Known rows:
[ 24  32  10  14 -18 -22 -29  -9   9 -25  66  15 -40  -4  49 -20  -2   0
  57  35 -41 -14  27  20  -1  41  14   9 -24 -47  -7 -10] : fatrul
[ 24  22 -47  -4  24  28 -29   4  10  -3  14  28   7  30  10  44  31  15
  45 -17 -22 -14 -28  -8 -12   0  25 -14 -15   3  -5 -11] : flovo
[ 14  -7  21   1  -1   3  18   0 -21  26  -3 -17  -7 -15 -14  10   0  30
  15  -1   4  26  -8  -9 -17 -17  -4  -5 -20 -31   0   6] : flakufek
[ 11 -11  29  -4  -2   2  15  -3 -27  17  -4 -18  -7 -25 -20  16  -2  29
  12   1   6  27  -5  -5 -23 -20  -8  -7 -18 -33  -5   9] : drari
[ 24  30 -41  -5   8  28 -13 -26  21 -29  -1 -28 -13  13 -23  39   9  27
  41 -20 -30 -11  -9  15 -17 -13  17 -12 -31  14 -18 -22] : lobrager
[  0  15  -1   6  34  13   6  23  25 -21  21  -9   3  39  38   3  30  -3
  10 -14  -5  16   4 -13 -12  -3  10 -45   6 -16  -6  27] : tegim
[ 19 -11  15  41  43  21  37  42  12  21  -7 -27   7  28  49   3  13  15
  10  -2   2  20   4 -26 -13 -25  -5 -33  -9 -32  -1  26] : zaplos
[ 13   5  16   1  13   7  16   6 -21  38  -2  -3  -2   0   1   6  14  22
  13   5   4  23 -20 -16 -13 -19  -4  -9  -5 -31  -1  -1] : buplor
[ -8  24   1 -25  13   2  -6  -8   0  -5  21  10 -10  12  -1   5  32   5
  12  -9  -3  16 -11  -4 -14  -2  10 -25   9 -15  -4   9] : vibros
[ 22  15  17 -19  24 -20   4 -19   7  10   8  10  -4 -27  -5   5 -21  17
  -9 -33   0   0   0  -4  -6 -15 -18  -6 -13   0   5  12] : zoga
[ 15   2  16   4  11   8  16   2 -20  35  -4  -9  -5  -2  -1   6   7  25
  16   2   2  19 -17 -13 -14 -16  -5  -7 -12 -27  -1  -1] : nutratron
[ -4  28  -2 -20  19   4  -9  -1   0  -1  22   8  -7  26  11   5  34  -1
  16 -12  -5  11 -16  -7 -12   1   9 -24  10 -13  -4   4] : sodrokle
[ 16  23  20 -26  37 -20   3 -15   6  28  10  29   2 -21   8  -1  -5  15
 -16 -24   4   3 -10  -9  -7 -19 -18 -13   2  -2   4  11] : dretriben
[ -4  10  -5  -8  -6  -7 -20  17  13   4  19  50  16  44  13  27  20   7
  14 -23  -2  15 -31 -34  -1  30  26 -25 -10 -28  17  11] : dibis
[ 10  12   1   6  -1  22 -23 -40   8 -46  23 -61 -16  11 -58  15  -4  37
  46 -51  11  -3   4 -14 -18 -32  10 -16  23  25 -28  -9] : fliplo
[  2  -1   2  14  24  13  13  26  33 -40  18 -29   1  28  28  13  15   2
  11 -21  -8  17  21  -9 -13   0  11 -46  -4 -16  -7  39] : lastos
[ 18   2  14   7  11   9  18   6 -17  33  -5 -14  -7   1   3   7   7  23
  19  -2   2  15 -16 -15 -13 -16  -5  -7 -11 -29  -2  -4] : fugrun
[ 12   6  17   0  16   8  16   3 -22  40  -3  -4  -3  -2   5   5  12  23
  12   3   4  21 -17 -17 -16 -20  -5  -9  -9 -29  -3   0] : treris
[ 20  -7   0 -42  19 -46  19 -10 -13  27   2 -34   3   5  22 -15 -23 -21
  23 -75   7 -22  -6   4 -13  10 -36  10 -20   7  26  -9] : plelizel

Facts:
tegim (ρ 757) (χ sotro) (Φ druklar)
dibis (ρ 757) (τ plegok) (χ plegok) (Φ fuzu)
stiflan (ρ 757) (τ vestun) (χ grepu) (Φ dretriben)
broveklim (ρ 195) (τ naler) (Φ plelizel)
zonunu (ρ 757) (τ rastok) (χ drari) (Φ guskin)
vutrak (ρ 195) (τ pafla) (χ kloflem) (Φ stibridro)
fiklus (ρ 757) (χ zostek) (Φ rafik)
brizal (ρ 195) (χ fuzu) (Φ kilal)
druren (ρ 757) (τ gragra) (χ lugrar) (Φ domi)
rebos (ρ 195) (τ teror, stukluk) (χ stukluk) (Φ dreti)
sose (ρ 757) (τ brestis) (χ brestis) (Φ skiger)
nuzum (ρ 757) (τ pubuka) (Φ fubotor)
nufen (ρ 195) (τ pudrubral) (χ pudrubral) (Φ geplon)
dreti (χ fodri) (Φ dribulim)
stoflol (ρ 195) (τ zevam, flutri) (χ siskidrum) (Φ dodus)
teror (ρ 757) (χ buplor) (Φ dreti)
brazu (ρ 757) (τ flisom) (χ gropeflen) (Φ plikel)
saneflim (ρ 195) (χ tedrem) (Φ skabre)
fefoplum (ρ 195) (τ zatra) (χ zatra) (Φ bigrar)
fosik (ρ 757) (τ kevis, fegrelel) (χ nutren) (Φ gagulun)
flanun (Φ gratro)
reski (χ stibridro) (Φ kupo)
brifor (χ trufi) (Φ geplon)
treklor (ρ 757) (τ piplos) (Φ bigrar)
bomun (ρ 195) (τ sotro) (χ trekan) (Φ druklar)
bevun (ρ 195) (Φ zoga)
steram (ρ 757) (χ puvi) (Φ guskin)
flivok (ρ 195) (χ treris) (Φ fodri)
nutren (ρ 757) (χ kevis) (Φ gagulun)
drigren (χ trilas) (Φ sogas)
brobrin (ρ 195) (χ meba) (Φ flanun)
trafeve (χ zaflen) (Φ klaplam)
zaflen (ρ 757) (τ kavi) (χ fugrun) (Φ klaplam)
stibridro (χ stistu) (Φ kupo)
losem (ρ 757) (τ bomun) (χ veflor) (Φ druklar)
steklos (ρ 195) (χ flosok) (Φ dufla)
davu (χ tumel) (Φ ridi)
bigrar (χ dodam) (Φ ridi)
drirem (ρ 195) (τ klasti) (χ klorim) (Φ davu)
rivon (ρ 757) (χ vigroni) (Φ fopor)
skiskor (ρ 757) (χ stiflan) (Φ dretriben)
bupas (ρ 757) (Φ vitan)
pinis (ρ 757) (Φ drigren)
fega (ρ 195) (χ druren) (Φ domi)
vefli (Φ pifem)
fodrem (ρ 757) (χ rerotral) (Φ plelizel)
klagrolin (ρ 757) (χ nefak) (Φ vefli)
kludom (ρ 757) (χ stuvem) (Φ domi)
bivitrum (ρ 757) (Φ breza)
stosim (ρ 195) (χ zevur) (Φ gagulun)
divagar (ρ 195) (χ vestun) (Φ dretriben)
klasti (ρ 757) (Φ davu)
gumor (ρ 757) (χ treklor) (Φ bigrar)
guskin (χ banel) (Φ nustal)
fubotor (χ flutri) (Φ dodus)
siskidrum (ρ 195) (χ fubotor) (Φ dodus)
pudrubral (ρ 195) (τ fliplo) (χ fliplo) (Φ geplon)
naler (ρ 195) (χ midek) (Φ plelizel)
klorim (ρ 195) (χ klasti) (Φ davu)
nanel (ρ 195) (χ skigrun) (Φ leples)
brovel (ρ 757) (χ brobrin) (Φ flanun)
truklen (ρ 757) (τ plugreva) (χ visu) (Φ dribulim)
zoga (χ nanel) (Φ leples)
plegok (ρ 757) (Φ fuzu)
stistu (ρ 757) (χ gakir) (Φ kupo)
fegrelel (ρ 195) (τ stosim) (χ stosim) (Φ gagulun)
plebroro (χ zoga) (Φ leples)
silek (ρ 757) (τ gufe) (χ gufe) (Φ zeske)
drupan (ρ 757) (χ zaklek) (Φ rafik)
mobrol (ρ 195) (τ ninur, klivik) (Φ plebroro)
skigrun (ρ 195) (Φ leples)
dudrar (ρ 757) (χ plelizel) (Φ bigrar)
fari (ρ 757) (τ silek) (χ silek) (Φ zeske)
fliplo (ρ 757) (Φ geplon)
zostek (ρ 195) (χ drupan) (Φ rafik)
gragra (ρ 757) (χ kludom) (Φ domi)
rasi (ρ 757) (χ saneflim) (Φ skabre)
drari (ρ 195) (τ steram) (Φ guskin)
sodrokle (ρ 757) (χ flanun) (Φ gratro)
banel (χ flakufek) (Φ nustal)
fopor (Φ skabre)
greson (ρ 757) (Φ likos)
vestun (ρ 757) (χ skiskor) (Φ dretriben)
midek (ρ 757) (χ fodrem) (Φ plelizel)
panur (ρ 757) (τ nutren, zevur) (Φ gagulun)
venor (ρ 195) (τ musku, vigroni) (χ geba) (Φ fopor)
bire (ρ 757) (τ pleskan) (Φ tebe)
zeske (χ brifor) (Φ geplon)
fodri (χ plugreva) (Φ dribulim)
plugreva (ρ 757) (χ skebin) (Φ dribulim)
zaplos (ρ 195) (χ gagulun) (Φ fubotor)
buplor (ρ 195) (χ rebos) (Φ dreti)
drifla (ρ 757) (χ divagar) (Φ dretriben)
gagu (ρ 757) (τ zevam) (χ zevam) (Φ dodus)
flosok (ρ 195) (Φ dufla)
vunur (ρ 757) (τ bupas) (χ bupas) (Φ vitan)
breza (χ greson) (Φ likos)
tiplodrik (ρ 195) (τ kevis, nutren) (χ panur) (Φ gagulun)
zevam (ρ 195) (χ stoflol) (Φ dodus)
tedrem (ρ 757) (τ stakles) (χ bregros) (Φ skabre)
vigroni (ρ 757) (Φ fopor)
zaklek (ρ 757) (τ drupan) (Φ rafik)
statriga (ρ 757) (τ stakles) (χ brikek) (Φ skabre)
zatra (ρ 195) (τ dudrar, fefoplum) (χ piplos) (Φ bigrar)
tumel (ρ 757) (χ bigrar) (Φ ridi)
grepu (ρ 757) (τ skiskor) (Φ dretriben)
fluzu (ρ 757) (χ drasal) (Φ reski)
siplum (ρ 195) (τ gragra) (χ fega) (Φ domi)
vipibe (ρ 757) (Φ sterul)
dredros (ρ 757) (χ drirem) (Φ davu)
flakufek (ρ 195) (Φ nustal)
meba (ρ 757) (Φ flanun)
mibin (ρ 757) (χ zeske) (Φ geplon)
pubuka (ρ 757) (τ nuzum) (χ lastos) (Φ fubotor)
ploflodri (ρ 757) (χ vipibe) (Φ sterul)
mutra (ρ 757) (χ gribrun) (Φ kupo)
rastok (ρ 757) (τ drari) (χ steram) (Φ guskin)
drasal (ρ 757) (Φ reski)
skebin (ρ 195) (χ truklen) (Φ dribulim)
ladaflur (ρ 195) (τ lobrager) (χ tokloluk) (Φ dufla)
pleskan (ρ 757) (χ feklim) (Φ tebe)
klivik (ρ 757) (τ potrun) (χ potrun) (Φ plebroro)
lobrager (ρ 757) (τ gruske) (χ steklos) (Φ dufla)
zastuk (ρ 757) (Φ fomun)
vege (ρ 195) (χ dretriben) (Φ nustal)
kefu (ρ 195) (τ pinis) (χ pinis) (Φ drigren)
brestis (ρ 757) (Φ skiger)
dretriben (χ guskin) (Φ nustal)
gruzogrun (ρ 757) (τ gruske) (χ ladaflur) (Φ dufla)
potrun (ρ 757) (χ ninur) (Φ plebroro)
lifal (ρ 757) (Φ lufum)
geba (ρ 757) (χ nutratron) (Φ fopor)
brikek (ρ 757) (τ saneflim) (χ fopor) (Φ skabre)
gakir (ρ 757) (τ gribrun) (χ gokubrul) (Φ kupo)
zudrum (ρ 757) (τ puvi, rastok) (χ rastok) (Φ guskin)
trilas (ρ 757) (χ plikel) (Φ sogas)
gufe (ρ 757) (τ zudas) (Φ zeske)
veflor (ρ 757) (τ losem, sotro) (Φ druklar)
tigra (ρ 757) (χ vitan) (Φ leples)
fuzu (Φ kilal)
fugrun (ρ 195) (χ replobre) (Φ klaplam)
replobre (ρ 757) (χ kavi) (Φ klaplam)
rezos (χ rafik) (Φ zibizuk)
gruske (ρ 757) (χ plepo) (Φ dufla)
puvi (ρ 757) (χ zonunu) (Φ guskin)
plelizel (χ gumor) (Φ bigrar)
gokubrul (ρ 757) (Φ kupo)
ligar (χ lifal) (Φ lufum)
likos (χ kupo) (Φ pifem)
stukluk (ρ 757) (Φ dreti)
kevis (ρ 757) (τ fegrelel) (χ tiplodrik) (Φ gagulun)
stesku (ρ 195) (χ vibros) (Φ fomun)
trufi (ρ 757) (χ nufen) (Φ geplon)
visu (ρ 757) (τ bakol) (χ fomun) (Φ dribulim)
flutri (ρ 757) (Φ dodus)
flisom (ρ 195) (τ gropeflen, goklogru) (χ goklogru) (Φ plikel)
sterul (χ druklar) (Φ dodus)
gribrun (ρ 757) (χ reski) (Φ kupo)
tokloluk (ρ 757) (χ gruske) (Φ dufla)
flekar (ρ 757) (τ skigrun) (χ tigra) (Φ leples)
dodam (ρ 757) (Φ ridi)
gagulun (χ pubuka) (Φ fubotor)
sotro (ρ 195) (τ losem) (χ bomun) (Φ druklar)
lastos (ρ 757) (χ nuzum) (Φ fubotor)
kloflem (ρ 195) (χ fatrul) (Φ stibridro)
goklogru (ρ 195) (τ brazu) (Φ plikel)
stuvem (ρ 757) (χ skiger) (Φ domi)
rerotral (ρ 195) (χ broveklim) (Φ plelizel)
fuser (ρ 757) (Φ stibridro)
kavi (ρ 195) (Φ klaplam)
vibros (ρ 757) (χ zastuk) (Φ fomun)
nefak (ρ 757) (τ tritus, klagrolin) (Φ vefli)
kupo (χ vefli) (Φ pifem)
ninur (ρ 757) (τ potrun, klivik) (χ mobrol) (Φ plebroro)
flovo (ρ 757) (τ silek) (χ zudas) (Φ zeske)
bakol (ρ 757) (Φ dribulim)
feklim (ρ 757) (τ pleskan) (χ fero) (Φ tebe)
rafik (Φ zibizuk)
fero (ρ 757) (χ gruplil) (Φ tebe)
stigriri (ρ 195) (χ gakan) (Φ brifor)
lugrar (ρ 757) (τ fega) (χ gragra) (Φ domi)
bregros (ρ 195) (χ stakles) (Φ skabre)
treris (ρ 195) (Φ fodri)
nutratron (ρ 195) (χ musku) (Φ fopor)
druklar (χ gagu) (Φ dodus)
tritus (ρ 757) (τ klagrolin, nefak) (χ klagrolin) (Φ vefli)
plepo (ρ 195) (χ lobrager) (Φ dufla)
renon (ρ 195) (χ vunur) (Φ vitan)
vitan (χ plebroro) (Φ leples)
nafosak (ρ 757) (τ flisom, brazu) (χ flisom) (Φ plikel)
plikel (Φ sogas)
pafla (ρ 757) (χ vutrak) (Φ stibridro)
piplos (ρ 757) (χ dudrar) (Φ bigrar)
gakan (ρ 757) (Φ brifor)
fomun (χ bakol) (Φ dribulim)
stonam (ρ 757) (χ bevun) (Φ zoga)
zevur (ρ 757) (χ fosik) (Φ gagulun)
gedivim (ρ 757) (τ meba) (χ brovel) (Φ flanun)
dufla (χ mibin) (Φ geplon)
trekan (ρ 757) (χ losem) (Φ druklar)
zeflar (ρ 757) (Φ rezos)
zudas (ρ 757) (τ silek) (χ fari) (Φ zeske)
gropeflen (ρ 757) (τ brazu) (χ nafosak) (Φ plikel)
reston (ρ 195) (χ kefu) (Φ drigren)
dufer (ρ 195) (Φ trafeve)
fatrul (ρ 757) (τ vutrak) (χ fuser) (Φ stibridro)
musku (ρ 757) (χ rivon) (Φ fopor)
skiger (Φ domi)
gruplil (ρ 757) (τ fero, bire) (χ bire) (Φ tebe)
stakles (ρ 195) (χ statriga) (Φ skabre)

Rows:
No name comes twice in this set of rows, the named rows included.
[  1   9 -10 -17   5  -1 -22  20  -6  -1  29  43   4  27  14  27  31   0
  21 -21  -4  10 -18 -20  -6  18  16 -16   1 -26   8  21] : gedivim
[ 17 -11  16   4  -5   2  18  -2 -16  18  -5 -25  -8 -15 -17  14  -7  30
  19  -3   1  21  -9  -9 -17 -16  -6  -3 -24 -30  -2   6] : nanel
[ 43   6 -39  23  30  39   3  -2  -4  39 -20   1   7   5  12  43  11  39
  54   7 -25 -11 -27  -6 -23 -25   7  -2 -39  -6  -5 -33] : ladaflur
[ 29   1  14   5  10   5  14   1 -16  31  -7 -18  -6   1   1   9   1  21
  17   2  -1  16 -20 -11 -17 -19   5  -7  -6 -31   5   7] : dufer
[ 20 -21  17  25   9  13  31  20   0   5  -5 -41  -4  -3   7  16 -12  28
  17  -8   0  21   9 -12 -13 -17  -7 -16 -29 -29  -4  20] : siskidrum
[ 23   6  20 -20  16 -24   6 -21  12   2   5   0  -6 -36 -15  12 -31  23
  -7 -36  -1   2   7  -1  -7 -16 -19  -6 -21   1   3  17] : fomun
[ 35  25  47  54 -17 -17 -13   0 -11  21  34 -14 -32   7  33 -35 -24  24
  47  30  -9  -8   8 -16   8   9   2  19 -17 -54 -14 -32] : kloflem
[ 28 -39  13  24  16  13  12  44 -25   8   8 -11   2 -11  20  32  -1  22
  33 -17   2  14  14 -19 -15 -15  -6  -7 -20 -32   0  38] : stoflol
[ 15  78  30  15  -2 -18 -13 -12  10 -16  56 -17 -62  30  39 -56  16  -6
  22  32 -31 -10  12  12  20  18  12   7  10 -38 -21 -26] : pafla
[  0   4 -11  -2  25  11  21   2  34 -37  16 -36  -7  10  25   7  15   5
  19  -8 -21  17  24  11 -26  -2   2 -45 -16 -14  -6  26] : losem
[ -3 -10 -14 -39 -12 -23   7  -9 -19 -13  14 -49  -6  31   4  -4   7 -24
  43 -57   1  -2  -6  12 -26  26  -8  -6 -13  -8  16  -5] : gumor
[  9 -38  -7  28  13  12  15  39  43 -70  19 -34  14  10  40  36  -7   4
  29 -30 -15  19  50   1 -25  10   9 -52 -34 -20  -2  62] : panur
[  3   8  16  27  28  19  29  37  44 -60  12 -64 -10  42  32  -1   8   0
  -5 -33  -7  23  34  -7  -2 -16   7 -56   1 -13 -15  49] : nutren
[ 19   6   3 -32  31 -37  13  -9  -9  32   3 -15   1   8  24 -14 -15 -16
  14 -59   7 -18 -11  -4  -9   2 -30   2  -9   7  21  -6] : bigrar
[  9 -10  -6   1   7   5  29 -25  13  48  -3   6  13 -11   7   3   2  36
  31  23 -11  25 -20 -16 -37  -2  -4 -21 -32 -32  18  -7] : rebos

The same nodes again, as new rows of numbers:
Known rows:
[  9  -6   1  -9  -6   1  -2   8 -23 -14   9  -2   2  10] : zastuk
[-12   5  -7 -12   2  -5  -9  13 -24  53 -35   0  -4   1] : plebroro
[ 0  6 -1 -3  3 -3  7 -6 77 -6  1  2 -4  3] : zostek
[ 11  -1   4  -9  -6   1  -4   8 -16 -13  14   2   5   8] : tumel
[ 11  -5   5  -5  -5   2  -4   1 -24 -12  12 -12   6   3] : drifla
[  2  -2   4   9  -2   2   0   1 -27 -23  19   9   3 -17] : zonunu
[  7  -9   1 -10  -6  -1  -2  11 -28 -12  14   0   2   0] : klasti
[ 18  16   1  21   9   8  10   1 -30   2  39  -5   4   8] : brazu
[ 11  -5   5  -5  -6   1  -3   1 -25 -13  12 -13   6   4] : teror
[ -2  -3  -7  13   0   6   6  -6 -11 -39   8  -6   3   8] : gagu
[  7  10  12  10  -2   4   2 -15 -35 -27  -4 -16   3 -10] : tritus
[-11  -6  -5   5   3  -2  -9  10 -32  58 -28  16  -5  -4] : fopor
[-10 -14   6  14   3  -1  -6   0 -31 -25  30  -2  10   9] : losem
[ 1  7 -1 -4  3 -3  6 -5 78 -4  3  3 -4  2] : divagar
[ 11   1  13  -9  -6   0   2   0 -42  -9   2  -8   3  16] : greson
[ 13   3  19  -9  -7   0   5  -3 -54  -8  -2 -13   2  19] : drasal
[ -8  14  21 -14   1  -7   5  -7 -84  63 -60 -20  -9  16] : stibridro
[-17   1  -2  15  13  -2   2 -13  81 -22  12  -1   1  14] : bomun
[-21  -4 -19   5   4  -1   2   3 -13  35 -43 -16  -2  16] : dodus

Rows:
No name comes twice in this set of rows, the named rows included.
[-19   3 -17   2   4   0   0   3  -5  34 -44 -15   0  22] : druklar
[ -1 -14  -7  10   4  -2   2   4  75   3  19  29  -7 -18] : flosok
[ -5  -3 -12  18   0   8   9  -7  -6 -48  -1 -10   3   4] : pubuka
[ -8  10  -5  -9   3  -3 -15   5 -11  54 -33  -7   0  -2] : davu
[ -7  10  -6  12   7  -1  10 -11  79 -22  -5   5  -8 -25] : mobrol
[ -7   1  -1  19   8  -1   8 -11  70 -13  10  19  -6 -27] : drari
[-10   7  -7 -10   2  -4 -13  11 -14  55 -30   4  -2  -2] : ridi
[ 2 17 -6 20 16  1 19 -4 64  4 25  9 -8 -4] : flisom
[-12   2  -7 -11   2  -6 -14  17 -19  58 -23  11  -3 -12] : plelizel
[  5  -1  23  12  -2   2   9 -12 -73 -14   5   2  -1  -5] : gakir
[ 10 -14  22   5  -7   0   9  -3 -81   0   2   0  -2   8] : gokubrul
[-17   2 -14   2   4   0  -3  -2 -12  39 -44 -24   0  12] : sterul
[ 15  18   1  16   7   7   9   5 -24  -6  36   6   3  13] : gropeflen

